Here is a tiny trained network, its code and every weight. The questions are about switching its units off for an input and a target symbol, where a switched-off unit gives its printed mean instead of its output.

import numpy as np


def w(rows, s, z=0):
    codes = np.array(rows[::2]) - 128.0
    scale = np.full(codes.shape[1], s)
    scale[-1] = z or s
    return codes * scale


def norm(h):
    return h / np.sqrt((h * h).mean(-1, keepdims=True) + 1e-5)


def f(y):
    return np.maximum(y, 0)


def softmax(a):
    e = np.exp(a - a.max(-1, keepdims=True))
    return e / e.sum(-1, keepdims=True)


def log_softmax(a):
    a = a - a.max(-1, keepdims=True)
    return a - np.log(np.exp(a).sum(-1, keepdims=True))


def net(x, mask):
    ids = ['Λβδμπτψ'.index(c) for c in x.split()]
    T = len(ids)
    res = E[ids] + P[:T]
    r = norm(res)
    for j in range(3):
        rows = slice(4 * j, 4 * j + 4)
        q, k, v = (r @ M[0][rows].T for M in (Q, K, V))
        z = softmax(np.where(np.tri(T) > 0, q @ k.T / 4**0.5, -1e9)) @ v
        o = O[0][rows]
        res = res + np.where(mask[j], z, o[:, -1]) @ o[:, :-1]
    y = f(norm(res) @ A[0][:, :-1].T + A[0][:, -1])
    res = res + np.where(mask[3:19], y, B[0][:, -1]) @ B[0][:, :-1]
    return log_softmax(norm(res)[-1] @ U[:, :-1].T + U[:, -1])


Q, K, V, O, A, B = {}, {}, {}, {}, {}, {}
E = w([
[72,113,25,149,90,146,130,179,75,196],'Λ',
[137,120,143,82,169,116,104,170,1,130],'β',
[128,172,164,154,161,128,111,224,154,121],'δ',
[141,130,217,142,80,51,159,88,92,165],'μ',
[189,91,93,117,171,84,126,140,139,112],'π',
[130,79,80,61,93,176,69,120,111,118],'τ',
[191,88,127,199,114,221,172,196,107,66],'ψ',
],0.014)
P = w([
[69,191,188,3,96,188,231,87,168,86],'0',
[47,78,120,118,127,18,252,182,144,102],'1',
[93,144,174,102,135,200,168,57,124,112],'2',
[113,115,121,112,138,61,153,195,136,124],'3',
[125,133,163,135,146,215,133,42,114,105],'4',
[146,142,118,117,130,72,93,182,130,132],'5',
[123,139,159,174,158,219,98,26,111,119],'6',
[174,158,112,127,121,75,56,170,116,141],'7',
[140,145,159,196,170,218,53,16,121,129],'8',
[201,166,118,126,112,79,22,163,109,150],'9',
],0.0074)
Q[0] = w([
[102,253,173,171,167,103,121,140,152,130],'H1',
[122,155,133,39,125,98,90,61,68,85],'H1',
[138,148,141,158,109,181,122,75,101,113],'H1',
[65,145,118,144,92,162,119,137,82,188],'H1',
[112,106,116,135,83,139,136,95,65,148],'H2',
[109,180,75,142,129,100,98,164,135,98],'H2',
[95,160,154,178,70,130,152,57,195,154],'H2',
[140,165,221,109,154,98,151,102,67,157],'H2',
[108,111,134,150,148,139,170,86,124,97],'H3',
[143,79,88,140,73,100,153,100,59,132],'H3',
[131,87,132,143,104,162,153,118,94,99],'H3',
[141,123,138,174,96,114,122,227,132,114],'H3',
],0.011)
K[0] = w([
[136,226,173,192,160,69,67,222,135,138],'H1',
[166,56,161,42,114,92,7,121,33,169],'H1',
[183,106,162,216,76,223,53,95,88,152],'H1',
[38,167,110,149,93,161,136,122,63,186],'H1',
[131,98,108,180,104,165,111,35,70,176],'H2',
[138,128,99,138,160,99,104,253,128,143],'H2',
[126,134,124,159,69,107,162,107,198,210],'H2',
[43,113,194,145,140,115,181,55,65,121],'H2',
[116,102,119,53,119,116,149,100,80,92],'H3',
[180,79,70,222,134,125,74,67,25,107],'H3',
[154,88,118,88,138,108,86,92,97,194],'H3',
[55,148,144,209,207,100,81,105,153,106],'H3',
],0.0077)
V[0] = w([
[145,167,186,143,158,108,2,116,89,148],'H1',
[123,178,48,104,133,79,132,104,91,139],'H1',
[78,172,123,132,112,144,97,146,116,183],'H1',
[149,132,192,73,154,128,137,100,93,129],'H1',
[156,128,68,146,133,116,88,135,106,157],'H2',
[166,168,92,201,130,122,77,134,102,147],'H2',
[108,92,169,155,93,117,172,187,167,74],'H2',
[105,93,144,95,116,32,147,82,91,133],'H2',
[135,124,162,82,210,64,149,80,175,165],'H3',
[145,85,136,120,96,103,199,112,105,47],'H3',
[106,121,50,132,169,162,138,80,119,140],'H3',
[72,205,95,55,144,111,227,60,105,133],'H3',
],0.0064)
O[0] = w([
[111,75,2,127,141,167,194,106,101,153,62],'H1',
[142,80,210,159,144,165,172,135,160,62,133],'H1',
[171,58,136,108,70,136,171,126,91,60,124],'H1',
[149,156,78,188,166,143,132,135,141,153,182],'H1',
[125,121,182,156,151,86,108,113,163,208,125],'H2',
[110,78,204,130,81,18,201,140,116,114,52],'H2',
[132,154,10,163,117,127,125,124,126,146,137],'H2',
[157,168,64,118,143,173,141,162,112,67,170],'H2',
[132,84,129,112,127,58,109,71,121,55,5],'H3',
[193,20,172,157,122,165,130,149,159,207,207],'H3',
[134,108,1,88,137,127,82,131,139,149,132],'H3',
[136,95,106,163,148,108,77,76,75,252,178],'H3',
],0.0048,0.0024)
A[0] = w([
[147,204,172,107,143,116,77,151,105,138,131],'N1',
[132,126,158,122,90,173,160,3,149,148,71],'N2',
[188,119,79,108,170,51,139,189,129,94,93],'N3',
[109,125,133,173,108,105,91,162,115,168,139],'N4',
[60,122,241,96,121,111,137,168,116,147,117],'N5',
[150,255,116,153,94,119,42,146,147,107,98],'N6',
[144,130,109,115,72,161,117,129,124,113,85],'N7',
[186,45,92,79,196,161,128,188,110,125,142],'N8',
[107,117,92,104,78,119,145,180,100,128,140],'N9',
[183,210,79,151,146,138,144,61,146,167,111],'N10',
[155,85,133,149,128,103,156,162,137,85,132],'N11',
[119,65,67,60,143,178,128,109,112,217,117],'N12',
[73,147,56,155,152,115,165,156,166,136,76],'N13',
[63,216,109,139,154,177,133,90,168,107,3],'N14',
[127,154,130,132,135,105,24,165,184,125,139],'N15',
[128,88,144,133,69,22,130,174,187,140,163],'N16',
],0.0081,0.0038)
B[0] = w([
[208,104,65,149,67,106,138,146,130,138,181],'N1',
[23,172,75,91,70,137,99,195,99,50,155],'N2',
[27,68,216,71,114,187,4,100,130,144,193],'N3',
[158,117,177,38,138,122,76,117,108,167,187],'N4',
[110,71,193,162,173,117,172,53,136,82,169],'N5',
[132,109,93,80,51,101,65,172,87,164,182],'N6',
[185,54,186,148,124,104,132,172,129,161,158],'N7',
[140,183,86,157,81,135,162,105,204,127,254],'N8',
[136,184,176,206,155,94,57,132,202,109,202],'N9',
[73,129,175,140,85,70,144,155,216,64,174],'N10',
[92,120,159,90,150,200,193,74,118,170,160],'N11',
[128,137,171,147,197,65,145,74,139,109,241],'N12',
[117,177,34,188,175,115,113,113,107,146,150],'N13',
[121,98,36,145,194,85,50,104,95,241,142],'N14',
[208,96,138,98,71,80,140,192,3,37,181],'N15',
[183,155,18,75,92,209,185,75,95,83,187],'N16',
],0.0054,0.0077)
U = w([
[224,188,105,97,136,131,220,71,22,142,120],'Λ',
[195,169,128,144,138,63,114,129,215,71,217],'β',
[162,154,131,179,70,252,142,193,163,162,104],'δ',
[86,105,57,27,86,229,77,83,152,142,2],'μ',
[59,243,139,123,80,135,159,172,96,14,146],'π',
[109,177,2,141,87,89,83,173,101,219,137],'τ',
[96,100,248,107,139,98,94,159,81,181,100],'ψ',
],0.0054,0.00076)

Each question gives the input, a string of symbols that net reads in full, and the target symbol t.
The units are the heads (4 rows each of Q, K, V and O) and the neurons (one row each of A and B). Each row of codes is followed by its name. A weight is (code - 128) times the scale printed after its matrix; where a second scale follows, it is the last column's (O, A, B and U).
mask holds one flag per unit, heads first, then neurons. A switched-off unit (its flag False) gives its mean, the last column of its rows in O or B, instead of its output. The means were averaged over made-up inputs and are rounded, as every weight is.
A unit's drop is (log p(t) with every unit on - log p(t) with that unit switched off) / (log p(t) with every unit on - log p(t) with every unit switched off).
The circuit of an input: a set's keep is (log p(t) with only the set's units on - log p(t) with every unit switched off) / (log p(t) with every unit on - log p(t) with every unit switched off). Starting from the 12 units with the biggest drops (on a tie, the unit counted first), units are removed one at a time, each time the one whose removal leaves the highest keep (on an exact tie, the one counted first), for as long as the keep stays at least 0.8.
units of the circuit, in order: the units of the circuit, biggest drop first
most important unit: the unit with the biggest drop
k most important neurons: the k neurons with the biggest drops, biggest first
heads that matter: for each layer, one digit per head in row order, 1 if its drop is at least 0.15 and else 0, layers parted by /
drop when u is switched off: that unit's drop, to one decimal
input δ τ ψ Λ ψ Λ Λ ψ, target τ: heads that matter : 101
input δ π τ β δ β Λ β δ β, target π: heads that matter : 111
input τ β ψ ψ μ π Λ δ, target π: units of the circuit, in order : [H3]
input β ψ μ τ π Λ Λ δ Λ μ, target τ: units of the circuit, in order : [N6; H2]
input δ Λ μ μ ψ μ τ Λ μ Λ, target Λ: units of the circuit, in order : [N16; H2; H1; N5]
input π τ τ π μ Λ π ψ π Λ, target μ: units of the circuit, in order : [N16; H3; H1; N3]
input β ψ τ β δ β, target π: 2 most important neurons : [N8; N4]
input Λ Λ ψ π μ, target π: 2 most important neurons : [N2; N10]
input Λ ψ ψ ψ Λ τ δ, target τ: heads that matter : 000
input ψ β Λ ψ τ π δ μ, target Λ: heads that matter : 000
input τ ψ μ τ β μ Λ μ, target τ: units of the circuit, in order : [H2; N6]
input ψ δ Λ δ Λ Λ δ Λ, target π: units of the circuit, in order : [H3; H1]
input β ψ μ β, target δ: heads that matter : 111
input τ Λ τ μ, target Λ: units of the circuit, in order : [N16]
input δ β μ ψ Λ δ ψ τ, target β: 2 most important neurons : [N12; N9]
input ψ ψ β ψ π μ ψ μ ψ β, target δ: heads that matter : 101
input Λ Λ τ τ β μ δ β Λ, target ψ: heads that matter : 110
input β δ π τ, target β: 2 most important neurons : [N12; N8]
input β μ β Λ π μ β ψ δ, target τ: heads that matter : 100
input Λ ψ π Λ, target δ: most important unit : H1
input ψ μ δ π, target μ: 2 most important neurons : [N3; N16]
input μ ψ δ Λ δ Λ, target π: drop when N5 is switched off : 0.3
input ψ Λ μ Λ β δ, target π: drop when N5 is switched off : 0.1
input β β π Λ Λ, target ψ: drop when H2 is switched off : 0.2
input Λ ψ μ, target π: drop when N16 is switched off : 0.0
